[[121 119 139]
 [127 125 128]
 [123 153 134]]
->
[[121 119]
 [127 125]
 [123 153]]

[[122 120 122]
 [135 131 106]
 [112 130 143]
 [115 136 111]
 [123 123 137]]
->
[[122 120]
 [135 131]
 [112 130]]

[[137 150]
 [154 157]
 [144 101]
 [104 104]
 [115 111]]
->
[[137 150]
 [154 157]
 [144 101]]

[[127 142 115]
 [145 153 120]
 [119 109 150]
 [114 120 131]
 [141 126 127]]
->
[[127 142]
 [145 153]
 [119 109]]

[[110 123 118 150 121]
 [113 105 151 127 145]
 [131 102 140 138 141]]
->
[[110 123]
 [113 105]
 [131 102]]

[[128 124 125 144 150]
 [128 111 119 135 131]
 [126 135 128 125 113]]
->
[[128 124]
 [128 111]
 [126 135]]

[[153 131 111 135 129]
 [114 140 152 103 104]
 [147 138 107 123 114]
 [131 134 144 126 152]
 [106 125 145 140 152]]
->
[[153 131]
 [114 140]
 [147 138]]

[[152 108 126]
 [114 148 133]
 [115 127 130]]
->
[[152 108]
 [114 148]
 [115 127]]

[[135 142 116]
 [154 134 129]
 [139 119 133]]
->
[[135 142]
 [154 134]
 [139 119]]
---
[[125 128 129 120]
 [129 124 126 120]
 [126 119 128 135]
 [129 132 131 126]
 [131 124 130 134]
 [129 139 122 138]
 [137 147 125 119]
 [107 151 130 117]
 [137 127 132 115]
 [137 143 130 134]
 [125 140 136 143]]
->
[[120 120 135 126 134 138 119 117 115 134 143]
 [129 126 128 131 130 122 125 130 132 130 136]
 [128 124 119 132 124 139 147 151 127 143 140]
 [125 129 126 129 131 129 137 107 137 137 125]]

[[126 139]
 [142 131]
 [144 122]
 [124 123]
 [105 147]
 [135 113]
 [148 111]
 [134 132]
 [143 114]
 [118 140]]
->
[[139 131 122 123 147 113 111 132 114 140]
 [126 142 144 124 105 135 148 134 143 118]]

[[129 133 123]
 [141 130 130]
 [143 126 156]
 [137 131 118]
 [144 120 139]
 [135 128 137]
 [136 129 142]]
->
[[123 130 156 118 139 137 142]
 [133 130 126 131 120 128 129]
 [129 141 143 137 144 135 136]]

[[128 135 120]
 [125 124 121]
 [121 128 134]
 [115 123 142]
 [121 129 154]
 [121 124 144]]
->
[[120 121 134 142 154 144]
 [135 124 128 123 129 124]
 [128 125 121 115 121 121]]

[[128 133 131 126 132 124 132 126 133]
 [129 128 128 129 130 131 128 129 127]
 [124 131 136 127 125 119 126 127 138]
 [123 140 141 120 133 112 130 123 143]
 [129 102 129 155 118 145 106 132 118]]
->
[[133 127 138 143 118]
 [126 129 127 123 132]
 [132 128 126 130 106]
 [124 131 119 112 145]
 [132 130 125 133 118]
 [126 129 127 120 155]
 [131 128 136 141 129]
 [133 128 131 140 102]
 [128 129 124 123 129]]

[[110 134 111 125 139]
 [100 137 116 138 141]
 [ 99 142 104 131 136]
 [138 118 143 124 132]
 [130 131 117 130 131]
 [139 140 139 120 114]]
->
[[139 141 136 132 131 114]
 [125 138 131 124 130 120]
 [111 116 104 143 117 139]
 [134 137 142 118 131 140]
 [110 100  99 138 130 139]]
---
[[104 131]
 [140 111]
 [147 150]]
->
[104 111]

[[118 142 116 155 128]
 [131 133 123 139 114]]
->
[118 133]

[[147 153]
 [129 133]
 [137 128]
 [141 133]
 [110 101]]
->
[147 133]

[[140 113 113 150]
 [134 121 123 139]
 [144 121 135 150]]
->
[140 121 135]

[[103 140]
 [122 130]
 [140 113]]
->
[103 130]

[[130 128 126 124]
 [124 146 138 107]]
->
[130 146]
---
[[144 111 127 154 112 146 142 103]
 [125 151 145 124 141 130 147 149]
 [109 142 147 121 146 136 139 147]
 [140 112 131 155 111 141 141 109]
 [143 114 125 156 110 145 142 102]
 [124 147 144 125 143 128 146 149]
 [145 111 128 154 112 145 145 101]
 [109 142 147 122 144 138 137 148]
 [145 112 128 154 108 147 143 102]
 [120 147 143 124 141 128 148 147]]
->
[[142 103 144 111 127 154 112 146]
 [147 149 125 151 145 124 141 130]
 [139 147 109 142 147 121 146 136]
 [141 109 140 112 131 155 111 141]
 [142 102 143 114 125 156 110 145]
 [146 149 124 147 144 125 143 128]
 [145 101 145 111 128 154 112 145]
 [137 148 109 142 147 122 144 138]
 [143 102 145 112 128 154 108 147]
 [148 147 120 147 143 124 141 128]]

[[124 132 119 132 116 128]
 [126 137 132 110 140 129]
 [126 150 123 133 145 129]
 [137 131 133 122 147 118]]
->
[[116 128 124 132 119 132]
 [140 129 126 137 132 110]
 [145 129 126 150 123 133]
 [147 118 137 131 133 122]]

[[112 114 133]
 [122 139 141]
 [121 135 127]
 [114 124 132]
 [116 148 156]
 [111 122 113]
 [131 132 152]
 [106 108 115]
 [141 115 147]
 [127 123 130]
 [116 122 129]]
->
[[114 133 112]
 [139 141 122]
 [135 127 121]
 [124 132 114]
 [148 156 116]
 [122 113 111]
 [132 152 131]
 [108 115 106]
 [115 147 141]
 [123 130 127]
 [122 129 116]]

[[123 145 144 129]
 [120 141 116 145]
 [120 107 122 121]
 [114 111 138 128]
 [124 108 116 135]
 [103 119 126 122]
 [143 122 119 143]
 [145 121 140 138]
 [147 131 138 121]
 [143 123 142 131]
 [115 133 115 115]]
->
[[144 129 123 145]
 [116 145 120 141]
 [122 121 120 107]
 [138 128 114 111]
 [116 135 124 108]
 [126 122 103 119]
 [119 143 143 122]
 [140 138 145 121]
 [138 121 147 131]
 [142 131 143 123]
 [115 115 115 133]]

[[145 127 101 142 135 145]
 [126 107 110 134 132 143]
 [110 141 109 109 154 142]]
->
[[135 145 145 127 101 142]
 [132 143 126 107 110 134]
 [154 142 110 141 109 109]]

[[145 114 145]
 [141 111 146]
 [109 140 112]
 [129 107 146]
 [105 136 115]
 [134 108 146]
 [128 149 110]
 [135 109 146]
 [150 118 142]]
->
[[114 145 145]
 [111 146 141]
 [140 112 109]
 [107 146 129]
 [136 115 105]
 [108 146 134]
 [149 110 128]
 [109 146 135]
 [118 142 150]]

[[154 126 107 103 138]
 [157 145 144 106 130]]
->
[[103 138 154 126 107]
 [106 130 157 145 144]]
---
[[147 133]
 [135 138]
 [152 140]
 [135 126]
 [132 128]]
->
[[135 126]
 [132 128]
 [147 133]
 [135 138]
 [152 140]]

[[128 132 123 145 143 105 136]
 [131 130 126 130 141 115 128]
 [132 122 127 132 154 107 138]
 [121 131 127 134 126 105 120]
 [130 129 131 144 140 102 133]
 [122 126 119 128 144 108 131]]
->
[[132 122 127 132 154 107 138]
 [122 126 119 128 144 108 131]
 [130 129 131 144 140 102 133]
 [131 130 126 130 141 115 128]
 [121 131 127 134 126 105 120]
 [128 132 123 145 143 105 136]]

[[134 136]
 [134 134]
 [131 133]
 [153 140]
 [126 127]]
->
[[126 127]
 [131 133]
 [134 134]
 [134 136]
 [153 140]]

[[123 133 127 130 127 128 121 122 136 128 133 128]
 [122 130 115 130 125 141 126 115 128 119 133 136]
 [125 144 124 139 119 133 155 147 115 131 146 126]]
->
[[122 130 115 130 125 141 126 115 128 119 133 136]
 [123 133 127 130 127 128 121 122 136 128 133 128]
 [125 144 124 139 119 133 155 147 115 131 146 126]]

[[138 134 153 119 127 123 107 137 150 120 114]
 [126 111 137 151 134 137 122 154 116 129 100]
 [135 115 118 137 116 117 146 141 112 144 115]
 [106 141 135 118 115 118 122 134 134 105 121]
 [117 112 111 113 116 118 117 137 147 150 124]]
->
[[126 111 137 151 134 137 122 154 116 129 100]
 [117 112 111 113 116 118 117 137 147 150 124]
 [135 115 118 137 116 117 146 141 112 144 115]
 [138 134 153 119 127 123 107 137 150 120 114]
 [106 141 135 118 115 118 122 134 134 105 121]]

[[114 114 121]
 [151 122 138]
 [121 149 120]
 [134 143 122]]
->
[[114 114 121]
 [151 122 138]
 [134 143 122]
 [121 149 120]]

[[120 120 132]
 [133 136 123]
 [130 140 127]
 [117 144 126]
 [128 127 128]
 [121 106 136]
 [131 124 129]]
->
[[121 106 136]
 [120 120 132]
 [131 124 129]
 [128 127 128]
 [133 136 123]
 [130 140 127]
 [117 144 126]]

[[140 138 128 130]
 [125 122 123 126]
 [114 132 128 123]
 [116 143 119 137]
 [145 139 106 114]
 [147 131 126 128]
 [123 121 134 129]
 [127 135 142 133]]
->
[[123 121 134 129]
 [125 122 123 126]
 [147 131 126 128]
 [114 132 128 123]
 [127 135 142 133]
 [140 138 128 130]
 [145 139 106 114]
 [116 143 119 137]]

[[135 119 128]
 [105 110 136]
 [129 121 127]
 [132 115 116]
 [120 141 109]
 [114 136 134]]
->
[[105 110 136]
 [132 115 116]
 [135 119 128]
 [129 121 127]
 [114 136 134]
 [120 141 109]]
